z674z465: [-328  246  160   99 -423 -481 -115 -140 -512 -332 -237  -31  -44 -196
 -476   41  -79 -405  182  280  -54  215  386 -302   64]
z203z652: [ -17   -7  -93  -29  -12  -83  -58 -153  -17  -14  -37   -8  -76   16
    7  273  100   49  162   49   38  122  137  -83  100]
z721z523: [  74  -53  106   -3   31    9   32   23   94   25   80   71   64   22
  -44  213  156 -105 -116  -67  117   58   16   22   96]
z936z546: [ -13  158    9  -20  -14  -68 -260  276  132 -151  142  -70  118  -61
 -161 -389 -143 -298    7   -5  -33 -104 -163   14 -237]
z674z465: [ -95  126   47    2  -94 -151 -186  -49    2  -94  136   62 -115 -219
  -17  -67  -33 -181  173   -3  -70  187   83 -210 -137]
z203z652: [ 142 -126  -51  -33  162  312  119  281  259   82   86 -124  184   76
  308 -275   17   89 -131 -195  -16 -313 -349  357  -78]
z215z494: [ 126  -63  173  -32  120  285   34  199  308  -11  284   29  -19 -141
   33 -196   37    7 -177 -232 -105 -144 -177  100  -86]
z203z652: [-161   46   43   54  -53 -350  -72 -471 -256   41  -86  288 -255   71
 -106  339  -27   68  154  142   10  448  366 -455  -16]
z203z652: [ -42   71  -91  -49  -83  -56   14   63 -163  -90  -97  -99  -14    3
 -235 -135 -104  -31   26  157   29 -144   50  -27   86]
z674z465: [-171   25 -240    7  -61 -297   26  -45 -191  -54 -152 -202   47  -36
  150 -187 -141  -32  243  158  -54  -42  -38  -84   33]
z674z465: [ 110  -13 -192 -145  -40   51   28  324   72 -209  -77 -381  127  -36
 -172 -257   63    9   90   59   24 -523 -168  297  210]
z215z494: [   9   45   50   60  -59 -101  -15 -109 -108   71 -159  103  -16   44
  -39  111    5  108  -67   70   44  106   68  -14    5]
z215z494: [  16  -48 -293 -109   80  103   25   79   53   21   56 -198    9   14
  156  -90  -45   32  180   33   24 -160  -94   57   64]
z203z652: [ -80   46 -227  -86   11  102   68  368   71 -148  -17 -316  121  -98
  195 -642 -202   31   64   -3 -125 -436 -344  231  -65]
z215z494: [-316   57   92   61  -38 -115   77  -41 -143 -176  -23   51  -29   -6
   30 -225 -197  -90  -10    8 -178  101   40 -192 -124]
z203z652: [-175  114    4   41 -218 -135   29   22 -283 -134 -171  -90   50  -81
 -115  -59  -71 -182   61  144    0   14  108  -26   56]
z936z546: [  55   34   58  -61   14   96  -46  -18   55  -25   56  128 -135   14
 -132   11   27  105  -37  -28   18   -8   64  -42  -27]
z34z137: [  41   16 -360  -91 -129 -243    9 -217 -274   -6 -342 -236 -187  -44
  -94   85    9  380  361  298   11 -169  158  -32  285]
z215z494: [  48  -39 -267 -113  139  154   31  242  192    2  126 -245   61  -53
  168 -305 -104   48   59  -18  -31 -285 -261  128   25]
z674z465: [ -51  163   27   -8 -144  -87 -149  256  -42 -217  -24 -152  133  -90
 -295 -245  -78 -291  -13   88    0 -150  -47   69  -33]
z203z652: [ 133  -96  -51   -9   79  115  119   -7   33  218   18   47   56   76
  137  173   77   56 -114  -21  161   13  -49   86  102]
z34z137: [ -46   35   36   18  -57   62   51  264  -53  -90   17 -148  157  -49
  -44 -431 -153 -206  -73  -10  -69 -243 -171  135 -106]
z203z652: [ 51 -68  -4 -53 116 120  68  42  66  39 136  31 -30  69 -65 -79 -51   1
 -80 -37  12 -84 -34 -41  -2]
z34z137: [-234  234  228   92 -243 -428 -188 -104 -226 -250 -120  149  -69 -129
 -329  -59  -75 -216   31  129  -71  242  212 -280 -106]
z936z546: [  41  -14 -272 -147 -128  296  154  250  -27 -169 -163 -435   15 -162
   77 -147   86  194  191   47  -44 -485  -95  383  284]
z215z494: [-285   -5   87   13  -49  -16  163  -19 -180 -147   92   40  -21  -22
   11 -132 -130 -259   16  -14  -83   89  101 -205  -37]
z936z546: [-217  197  -23    3 -163  -22 -108  350  -74 -312   24 -272  108 -227
 -101 -683 -290 -303   95   47 -227 -260 -174   58 -211]
z215z494: [  -1   45 -132  -61    1    6 -111  -34   53  -39   12  -47  -81  -32
    6   86   26   61  152   36    4   29   47  -34   27]
z721z523: [  63  -88 -161  -92   13  155  156  163   41 -111  -51 -339  -29 -129
    5 -289  -26  236   94    9 -162 -449 -144  203  173]
z721z523: [ 158 -178  -50    6   21  409  344  410   77   51 -117 -374  323    0
  269 -313   52   92 -202 -131  -31 -567 -383  614  145]
z936z546: [  42   -4 -177 -115  191  415  -37  460  351 -130  237 -313   94  -58
   92 -631 -225   28  -33 -137 -214 -473 -403  262 -171]
z34z137: [ -87  -21   96   31   60   22   17  -45   12  -12  127   95  -39   18
   -4  -58  -87  -88  -45  -58  -82  105   27 -144 -112]
z215z494: [   3 -141  -99  -41  169  117  108   25  148   41  107  -67   51   97
  214   23   23   42   12  -97  -15  -61 -108   44   34]
z203z652: [ 153 -165   63    6  131  203  143   28  200  151  127   15   49  -11
  205  154  154   84 -133 -170   28  -30 -107  139   82]
z34z137: [ 142   47 -111  -93  -36  203  -98  131   96  -49    3 -148  -91 -117
  -39 -194    8  178  126  -12  -70 -262  -74  181  -23]
z721z523: [ -64  132  -68    6  -59   45  -51  295   53 -129 -123 -177  163  -53
   46 -344 -118    1  -79   27  -56 -217 -229  236  -66]
z936z546: [-108    8  154   18   54  104   10   77  102  -10  238  180   34   -8
  186 -149  -47 -242  -80 -180  -17  142  -70  -77 -234]
z721z523: [ 142  103  150  -34  -69   68  -76  336   85 -237  -66 -166   41  -90
 -524 -437  -76   75 -218   36 -125 -466 -142  217   14]
z215z494: [ -22  153  -35   49 -119  -99  -98  184 -125   16 -119  -49  183    3
  -55 -239 -138 -201  -73  115   94  -48 -112  104 -112]
z34z137: [ -43 -117   25   94   33  -63  153 -292  -78  204  -89  146  -22   61
  315  420  123  133  -11  -30   55  311  110  -75   95]
z215z494: [ 175  -78  288   35   58   38   -7 -195   67  125  106  311 -100   96
 -269  460  205   17 -223  -76  125  231  212 -123   74]
z936z546: [ 216   -6   42  -35  -12   35  -63   34   57   80   47   25  -39  -51
 -158    9   84   39  -32   -5   75  -98   -5   61   26]
z34z137: [ 195  -89  307  152  291  147  -37   39  312  481  301  542  274  321
  342  198   51 -258 -531 -291  304  428 -229   34 -371]
z936z546: [ -97  -33  149   51   21  -76  109 -101  -82  -22    6  119  -24   54
 -153  127  -28  -47 -160   21  -12  132  115 -168   72]
z721z523: [  64   -4 -162  -60  116  169  -64   99  215   84   92  -33   49   29
  237   55   37   51   18  -67   74    4 -138  116  -24]
z203z652: [ -41 -101 -113  -63  172  202  107   84  155   81  265  -18    9   -7
  316 -144  -74  -84   30 -134  -20  -13 -147  -35  -78]
z215z494: [-225  182 -137   49 -218 -438  -80 -129 -374 -122 -361  -61   13   27
 -145   -6 -129  -32  159  303   40  106  156 -144   65]
z936z546: [-141  -31    8   53   64 -262   84 -250 -113   53  -94  162  -67  122
   26  179  -53  113  -53   83   15  239  113 -257   61]
z721z523: [  53   63   94   41 -199 -153  -43  -10 -197 -106 -182 -108  -26 -119
 -313  -92   11    8   54  118  -69 -145   98   45   63]
z674z465: [  73   32  -68  -72  -55  125  -11  177  -20 -164 -102 -232  -19  -26
 -277 -270  -63  134   27   72 -106 -389  -52  179   66]
z674z465: [  23   71   90   14 -115 -202 -169 -357 -147  -72 -144  135 -268  -10
 -433  467  122  176  114  157  -14  240  402 -251  146]
z936z546: [-200   52   39   54  111 -309 -151 -316   17   81  115  380  -82  164
  148  323  -27 -134   36   -4  100  581  167 -432 -173]
z721z523: [ 229  -60   40  -75  116  161  -28   62  196   44  105   34  -72   38
 -175  -11   72  176 -109  -68   19 -176  -53   80   31]
z674z465: [ 332 -140  234   33  174  284   48  141  278  278  273  173   87   19
   49  -51   89  -31 -326 -237   81  -69 -202  165 -130]
z215z494: [ 178    4   32   -4   88   -8 -114  -35  114  101  -11  109  -35  107
 -159   76   26  166 -117   11   58   -3  -16   15  -29]
z721z523: [ 169   57  239   -9  -55  -66  -72  134  -13  -51   42  109   32   25
 -517 -110   19 -152 -239   35  103 -139   31    0    1]
z203z652: [  81 -315 -117  -17  352  196  300 -205  184  365  136  166   26  294
  490  435  130  223 -138 -156  160  184  -64  -22  138]
z674z465: [ -13  -82 -177  -59  146  -74    4 -248  106  119   51  101 -120   83
  221  433  128  172  125    5  107  260  105 -176  143]
z674z465: [-151  -16  -28   54  -94 -148  127 -170 -257   43  -71    4  -65  -83
  140  -34  -87  -36  132   73  -55  120  101 -161    9]
z34z137: [   7  -39 -117 -114  -52  327   47  109  171 -241   -8 -318 -131 -242
  132  -20  157  279  241 -112 -231 -298  -29  253  167]
z721z523: [ 139   33  136   16  -67  -50  -14  122  -93  -85 -132  -71   17   26
 -474 -290  -88   77 -164   95  -66 -322  -28  100   10]
z721z523: [ -64  -39   82  127   66 -167    2 -175  -58  251   49  280  145  187
  272  279   17 -250 -100  -42  191  436   32 -150 -144]
z34z137: [-102  163   56   49 -156 -367 -173  -94 -178 -124 -101   30  -83 -125
 -263 -120 -110  -84   99  160  -68  105  123 -223  -65]
z34z137: [  77  -77  -31  -63   40  242   88  125  129  -40   35 -117   30   -6
   73   12  106   84  -13  -97  -12 -194  -78  203   94]
z674z465: [ 127   52  -35 -106  -44  424   53  723  196 -298    4 -489  281 -111
 -233 -744 -110  -85 -187  -67 -133 -816 -429  586   14]
z936z546: [-153   82   67   92  -98  -85  -35   42 -118  -47   45  -47   56 -155
   10 -187 -160 -262   23   29 -112  102   -6 -101 -129]
z215z494: [ 214 -219   -7   55  124  186  164 -166  107  318  -23   36   53   86
  282  532  253  207 -100 -100  122  125    9  165  199]
z674z465: [ -91   73  214   25   -3  -71 -151 -252   10  -57  145  311 -244  -29
 -188  227   12  -32   10  -40  -64  368  267 -347 -125]
z936z546: [ -46 -103  -57   -3   61  113  176    8   36   33  -60  -39   99  108
  245  183  102   66  -54  -61   60   -1  -47  132  132]
z203z652: [ -37  -41  -41   -6  133  184   47  221  201   51  180  -21  144   13
  407 -350  -96  -99  -48 -189  -46  -89 -303  141 -231]
z674z465: [  77  -53  131   73   75  144   48   -7   66  131    9  111   41   81
   49   46   -2   86 -204  -85  -13   44  -55   81  -74]
z936z546: [ -34  -51   55  168  -56  -54  135  -80 -165  161 -210  -27  136   16
  235   19  -46   63  -90   16  -53   74  -58  117  -25]
z34z137: [-166  -14  189   93  -10   30   34   98  -18  -15  283   58  122 -107
  172 -259 -131 -495  -21 -156  -96  147  -71 -120 -273]
z721z523: [   1  115   25   25  -73 -218 -201  -64 -139  -47  -25   25  -38   21
 -396  -22 -116 -157   42  167   10   74  142 -189  -63]
z721z523: [  37  -88  155    7   10  332  134  140  159  -34  137  -43   31 -131
  182  -38  116   -9  -87 -224 -104 -104  -96  204   -9]
z34z137: [-123  100   29   76 -261   55   98  317 -186 -166 -177 -309  208 -247
  128 -510 -117 -176   30    9 -155 -309 -197  316  -66]
z34z137: [ 349  -55 -109 -139   78  189 -102  -65  200   81    4  -29 -237  -26
 -163  149  177  464   91  -10   15 -219   34  125  135]
z203z652: [  45  -22 -151  -93  -56  204  136  346   23 -226 -140 -446   51 -136
  -30 -606 -103  234   76    5 -234 -671 -267  375   79]
z215z494: [ 107  -79  131  -17   51  115   33  -85   64   69   87  173  -70   82
  -16  164  132   49  -59 -112   58   54   73   -3  -17]
z203z652: [  24 -117    0   25   46  146  159    7   15   44  -60  -78   68   65
  130   77   57  106  -62  -59  -32  -89  -48  154   88]
z936z546: [ -19  -65 -180  -76   44   67   19    5   39  -94   -3 -199  -19   28
   29   41   31   62  184   17  -55 -136   10   47  112]
z34z137: [-122  -27  143   68  -68   48  134  -67 -115   -3  -34  104   25   13
  142   88   39  -81  -52  -71  -10  135   72   -3  -26]
z721z523: [ 120 -108  135   54   90  132  108  168   78   75  100  -53  139   27
  -36 -261  -69  -74 -209 -103  -67 -207 -187  140  -81]
z674z465: [-234  111 -190   85   69 -222 -110  -59  -90  132  -31   85  132  146
  284  -68 -269 -184   24  116   66  326  -78 -194 -221]
[ 312  -78  -69 -106  198   54 -183 -127  264  242  248  202 -114  117
  -51  358  185   57   33  -62  230  145   55  -99    4] : z34z137
[ 138  -86 -189  -84  144   75   16 -195   69  145  -74   48 -165  163
   22  282   74  411   50   54   71    2   74  -19  147] : z34z137
[ 269   73 -154  -70  -24  -96 -225  194  102  -25  -89 -233   35  -63
 -236 -326  -27  140  101  103  -10 -387 -181  207  -22] : z215z494
[  40   60   81  -27    8  -23  -71  147   99  -20  129   88   50  -32
  -54 -157   -5 -162  -96  -55   77  -20  -91   -5  -98] : z936z546
[ 153 -134  239   -4  106   64   42 -242  153  131  201  301 -172    6
  -79  505  263   72 -126 -147   89  269  201 -171  111] : z674z465
[ -31  -12 -166 -152  166   34  -74  -55  160  -40  202   80 -162   87
   13   35  -20   54  132  -20   41   49   39 -203  -14] : z674z465
[-146   81 -184  -60  -52   34   -6  117  -54 -105   -7 -142    8  -71
  135 -239 -125  -66  156   48  -40  -88  -66   15  -40] : z674z465
[  67   -7 -294 -139  109  196 -101  168  221    3  174 -191   11  -40
  210 -117   -7  -14  208  -48   22 -152 -160  108  -29] : z203z652
[  82 -115  -38  -57  189  198   69   57  222   74  162   18   -2   73
  156  -14   29  103  -70 -134   -2  -73 -127   57  -12] : z215z494
[  42  -25   82  108   16 -251   60 -255 -149  242 -207  272   34  210
    8  358   61  127 -198   97  202  285  108 -101   70] : z34z137
[  48  -36 -183  -61   52 -180  -30 -271  -53   47 -183   35 -148  162
  -89  365   99  326  128  151   94   80  176 -116  208] : z721z523
[ 233 -170  131  -18  203  338   74   38  293  185  237  131    8   76
  111  164  155   80 -200 -233   49  -14  -93  129  -21] : z34z137

z402_z91: [ 322 -196  168   -3  -91 -128  -60 -138  108   35  177 -109  118 -126
   25  189  117  151  197  316  128  201  127 -103 -169]
z867_z763: [-158  149 -181 -185   53 -326   40  -67 -199    8 -269  148    5  167
  158 -254 -359 -242 -183 -231 -151 -367  103   28  266]
z270_z87: [ 321 -344 -363  151   65 -313 -415 -148    9 -325   19 -281 -224 -446
    8 -217  -17  224   70 -113   66 -163  -21 -230 -195]
z402_z91: [ -19 -123  100   18  103   54  111   66 -104  117  -34   14   17   27
   10   58 -141 -116   68   67   -9   62  -54   25   78]
z17_z900: [-163  112   63  155  128  378  279    3 -104 -112  -54  138 -125   79
  -35 -219  134  -65 -109 -191 -154   34  -33   82   37]
z270_z87: [ -77  188  -71 -139  -28  -26  228  249 -201  179   30  267  183  281
  114  152 -270 -130  -24   34 -118    7   82   83  155]
z402_z91: [  20  -94   -2  189   91   77   34 -187  -57  -95 -156  -24  -94  -75
 -106 -217    5  -72   66 -183 -123  -17   34  -56  -39]
z402_z91: [ -73 -320   78  118   76   -8  191   64 -190   13  -31  -86  125   42
   30  189 -397  -23  207  138  -48   61  -65  -34   29]
z270_z87: [  83  177 -116  -80  100  -72  -82  337  -90  128  422   53   82  -46
  -58  227  113  286  -76  376  175   26  -94   52  -55]
z17_z900: [   0 -368   32  418   15  373  116  -95  142 -184 -204 -267 -169 -226
  -92 -200   39  -26  255 -236 -129  222  -75 -125  -68]
z270_z87: [-243    6    0  158  -13   96  -45  128   46  -28   -9 -144   20  -41
  -80  102   46  193   44  -80   81   27  -75  -40 -116]
z867_z763: [  47   91   69 -265  -46 -430 -199 -103  -15  225  -68  104  188   91
   93   87 -122 -152  -54   47   95 -124  126    6   79]
z867_z763: [  14 -183  194  206   51  170   77 -280   19  -39 -214  -57  -78  -72
  -57 -150   90 -108  118 -154  -74  117   50  -68  -76]
z270_z87: [ 211 -137  -30  130 -145   28 -114   20  168  -46   66 -237  -88 -215
  -39   28  135  198  303  -36   82  125  120 -147 -245]
z270_z87: [ 236  -72   -8   -4  -76 -229 -252    9   55  -27  252 -158   62 -161
 -125  224  112  316  187  207  191   18   91 -110 -303]
z17_z900: [ -57   29   79  -75 -173   54 -130  357  312   44  429 -217  193  -55
  -87  486  288  448  -35  506  316  213 -233   26 -178]
z867_z763: [ 60 -39 208  39 165 112  78 -57 -65  30 125  92  24 -34 -26  -8 222  24
 -99 174  56 122 -68  41 -58]
z867_z763: [ 204 -182  109  173  141    7    4 -222 -100  -58  -23   11  -42 -141
  -67 -131   88  -21  107  -37  -38   85   96  -84 -122]
z17_z900: [ -17 -255 -122  230  156  125 -117  -15  -88 -123  -66  -93 -158 -204
    6  -61  -40   24   16 -149    2   46 -171  -68  -54]
z402_z91: [ 249 -151 -269   16   90 -491 -570   36  118 -312  334 -287  -33 -445
 -101  -16  232  489 -142  162  302 -190  -83 -166 -241]
z270_z87: [ -82  146  231  -58  -93  165  124 -119   50  219  -92  141   81  182
   47   58   42 -216   71  -41  -39  127   75   97   62]
z402_z91: [ -90  352  -89 -244 -226  -18  183  225  -10  157  116  136  131  289
   94  216  -59  111  -35  195  -22  -41   99   67    8]
z17_z900: [-359  -82  -87  220   78  190   79  120  -84  -88 -128  -13   55   49
    2   61 -167   11  -86 -160  -75   45 -201    7   72]
z867_z763: [-169 -367   35  359  -55  226  107   54  149 -172 -223 -302    5  -97
 -119   49 -199   -8  264 -225  -90  188  -44 -117   35]
z270_z87: [ -37 -196   71  231    9   44   -4 -295  -17 -160 -160  -57    8  -91
   74 -106  -17  -13   93 -206  -61   67   69  -96  -84]
z270_z87: [-230   65   63  -52  -54   29   86 -290   13   53 -226   49   26  126
  194 -126  -49 -139 -141  -12  -73  -78  -80   48  109]
z402_z91: [ -11 -111 -195   81  105 -121 -147  191  -30  -90   22  -75    4 -123
  -94   -1  -94   69  -63  -56   20  -53 -109  -56   29]
z17_z900: [ -67 -280 -119  377   -9  252   21  189   50 -194   47 -181   48 -144
 -138  134  -49  189  180  -84  -55  235 -153 -106 -151]
z402_z91: [-263 -344  133  472   70  389   97   90   52  -91  -42 -196  109 -120
 -107  159  -26   96  194  -90  -11  336 -229  -59 -101]
z402_z91: [ 191 -182  162  155  -90  137 -100 -273  208  -84  167 -234  -55 -240
  -12   76  370  304  150  280  158  216  -41 -101 -311]
z270_z87: [  67  -92   63   37   66   35   27 -214   85 -185  -79  -75 -142 -110
  -24 -280  173  -21 -116  -31  -38  -61  -26  -20   13]
z402_z91: [ 304  268 -177 -306 -137 -505 -388  -48   81  111   92   29  -17  -76
   15  -31  132   96  -26    5  154 -223  277  -76 -100]
z867_z763: [ -60 -137  379  142  -70  264  128 -358  126    4  -94 -103   -3  -12
   11    4  236   17  138   69   28  191  -10  -16 -193]
z17_z900: [ 328   80  -37 -143  -39 -377 -327 -252   40 -102  323  -51   28 -166
  -37  102  287  377  -74  363  222 -108  124  -83 -264]
z402_z91: [  57  225   60 -307 -131  -80  181 -214 -113  335 -314  243  -59  299
  192 -112 -257 -450   86 -115 -172 -129  259   79  220]
z270_z87: [ -61 -137 -197   32  192   48 -111  329  128 -290  169 -129 -103 -200
  -96  -99  149  148 -390   93   80  -45 -381   39  150]
z402_z91: [  53 -257    7  234  179  189 -140  290   54  -26  143 -133  -37 -228
 -235  162  130  106   41   37  120  242 -229  -38  -75]
z17_z900: [ 474 -127   13   52  149 -166 -221 -272  -57  -65  114  -66 -196 -267
 -226 -142  185   67  148   86   57  -42  162 -101 -182]
z270_z87: [ 181  -31  -47 -109  -29   -1 -115  207  127  -55  266  -17   -1  -96
   -8  149  248  191 -143  244  143  106 -129    1 -106]
z17_z900: [  25  124  -28 -156 -111 -142 -101 -190   34   13  -20   25  -32   20
  167  -58   58   23  -61   10   47 -125   71    1  -46]
z17_z900: [ -18  -61   69  246  123  410  137   40   45 -115   24  -64 -170  -80
 -257 -124  163  -20   69  -87  -89  128 -116   50   -9]
z17_z900: [  21 -175 -137   73  192  -32  -34  100 -160   -9    9  -84 -110 -114
  -72   -3 -164   38   -4  103    8  -69 -162  -32   36]
z17_z900: [-121  107  -97   -7   -6  -34   31   42  -84   30   -6   23   35   87
  -13   43 -161   13   13   -2  -41  -93    5   30   65]
z402_z91: [-152  179   -5 -189  -60  -43  206  161  -63  111 -169  236  128  297
  104  -28 -245 -310 -112 -186 -161  -70   93  103  270]
z270_z87: [-241 -146  285  210  -51  322   58 -620  154  -96 -441  -60 -146  -32
  208 -302  139 -269   -1 -369  -93   93  -25    0   39]
z17_z900: [ 215 -226  -72   85  122   13  242  231 -234    1   75  -42  -36   -6
 -166   54 -310   -3  270  146 -132   20   47  -54  -13]
z867_z763: [ -71  -56  -51   -9   -2  146   91  112   15   48   -8  -36  -53    5
   93   29  -28    4  -52  115   -5   55 -176   24   53]
z402_z91: [-241   94 -188  111  -31  293  356   90 -154  -31 -184  123  -39  213
   81 -109 -271 -133    0 -169 -291  -17  -49   52  157]
z270_z87: [-112 -216 -154  114  -10   90  -95  320   82  -80    4 -104   49  -69
  -17  208 -145   25  -20  -78   28  142 -219  -27   69]
z270_z87: [ 109 -135 -179  -27  -31 -155 -201  196  167 -188  145 -202  -32 -186
  -70   11   33  173  -51   66   97  -62 -118  -55  -27]
z867_z763: [ 275   96 -209 -209  104 -287 -252  144   37  -92  153   82  -88 -121
  -74 -118  150   17 -285   31   75 -148   21    3  104]
z402_z91: [  19 -114 -285  227  118  -89 -321  -62   10 -288  181 -248 -146 -357
  -52 -110  144  399  -63   38  131 -120 -174 -113 -185]
z402_z91: [ 171 -191  100   -6  108 -188  -33   66   -4 -109  132  -71   72 -123
  -85  -16   73  100  -21  133   78   -2    7  -60  -92]
z867_z763: [ -28   51  360   76    1  337  111 -109  105  119   89   65   41   37
  -54   97  346   -9   32  107   70  274  -33   82 -109]
z867_z763: [ -85  129 -307 -128  -87 -127 -199   64   41  -82  -92  -91 -202  -30
   47 -110 -111   23  -74 -198   11 -284  -34   -1   55]
z270_z87: [-134  195  -23  -66  -41  -44  142   84 -155   58  -38  183  116  203
   81   33  -98  -10  -42  -95  -77  -66  123   20  -18]
z17_z900: [  94    6   18  -86 -128 -204 -278 -109  181  -21  220 -171   61 -148
   70  202  226  335  -24  298  264   15   -8  -67 -185]
z867_z763: [ 125   48  -96  -83    3 -239 -245  -62 -140  167  122   61   49  -61
  109  112  -76   52  101   79  113  -69   34  -20 -132]
z17_z900: [ 218  -76   65   -1   87   49   70  181  -11   15  192  -17  -21  -64
 -168   57  110   73   61  201   34   98   -9   -2  -69]
z867_z763: [  96 -150 -129   60    6 -111  -73  211   26 -147   43 -125    5  -83
 -171  127  -68  152   30    5   22   15   29 -108  -45]
z867_z763: [ 148   75  106 -145  -53 -100  155   68  -19  102   40   97  106  144
  -53   85  -44  -62   57  130  -40   31  196    8   48]
z867_z763: [ 307 -379  135  158  150   76 -348 -402  123 -211  283 -235 -208 -495
   88  -79  559  349  -81  349  293  147 -305  -94 -408]
z867_z763: [-299  181 -158  -56  -47  143   83  322  -31  140  -90   99   36  195
   29  142 -148  -64 -131  -81  -52    1 -144   76  149]
z17_z900: [-49  41  -8   4 -89 -42 -37  85  37   5  87   3 140  36  32 170  -4 110
  24  32  53  65  33 -14 -54]
[ 276 -454  -49  274    3 -116 -219 -111  173 -305  123 -410  -52 -404
 -161   18  115  352  211  147  117  104  -33 -231 -269] : z270_z87
[  29 -179   27  223  151  185   52   80   -1 -171  113  -84  -33 -143
 -182  -13  179  174  -48   96    3  134 -156  -44 -120] : z867_z763
[-73 -49 111 167  46 253 107  73  21  68  62 -57   6 -35 -39 111  75  69
  97  86  38 202 -61   9  -9] : z270_z87
[ 149  -28  -89   80  129  -16  156   31 -284   29   20   32 -110  -16
  -62 -123 -214  -19  237  -30 -123 -102  144  -36  -47] : z867_z763
[  63   60 -309    6  -58 -354 -371  230  -61   50  246  -22  221  -82
  -81  350  -92  327   40  135  153  -22   -7 -107 -197] : z17_z900
[ 203  -98   57   88   82  -46   56 -312 -120  -79  -28   -9 -101 -100
   19 -178   42   28  100   32  -52  -30  160  -81  -97] : z270_z87
[  21 -153  -23   80  213   40  -79  100  -82  -32  124    0  -35 -155
   27   12   83   71 -149  116   95   70 -210    3    5] : z867_z763
[-176 -139    4  178   53  364 -123   91  204 -175  120 -185 -131 -187
  -84   64  347  229 -190   93  139  156 -431   30 -136] : z17_z900
[ -21   66 -160   61   -3  -31  -42   22  -39  -28   42  -28  -13  -36
  -11  -26  -57   93   34  -12  -21  -60    8  -21   -7] : z17_z900
[  86  225  166 -121  -99  205  386   -7  -27  179   21  211   44  251
   47  -35   27 -175   92  104 -157  108  190  105   93] : z867_z763
[-425  194   97   27 -202  489  284  151  121   88  -46   96   84  265
  213  174    8  -72  -40  -85  -61  208 -146  159  114] : z402_z91
[ 193   39 -179  -75   32  -76 -367  182   95  -15  281  -45 -112 -232
  -13   66  255  188  -97   77  215    3 -133    0 -125] : z270_z87
[ -86   34  -36   31  -58  138  -61   37   37   -4  -36   50  -38   -3
  111   -4   62  -44  -16 -202    5   59  -53   22  -46] : z17_z900
[-357   46 -229   36  -49   98  -19  496   19  -26  -15  -46   64   83
  -18  174 -182   71  -88 -177    4  -25 -229   34   52] : z402_z91
[ 154 -115  155    6   -3  -34  -20  117   72   96  195  -69  137  -56
 -104  225   59   85  142  251  117  179    7  -15  -70] : z867_z763
[  -9  -56   12  149    9  158  188 -125 -110   18 -298   43 -123   47
   -2 -239 -160 -249  211 -358 -222   -3  156  -42   21] : z17_z900
[  86 -181 -124  224  140  -96 -174  116  -55 -222  163  -98   36 -226
 -144   34   71  262   -4  -26   69   39  -41 -120 -173] : z270_z87
[  15  150 -362 -337  -17 -349  -69  528  -34   29   67  185  144  159
   70  111 -305 -126 -313   -2  -35 -164  -34   63  352] : z402_z91
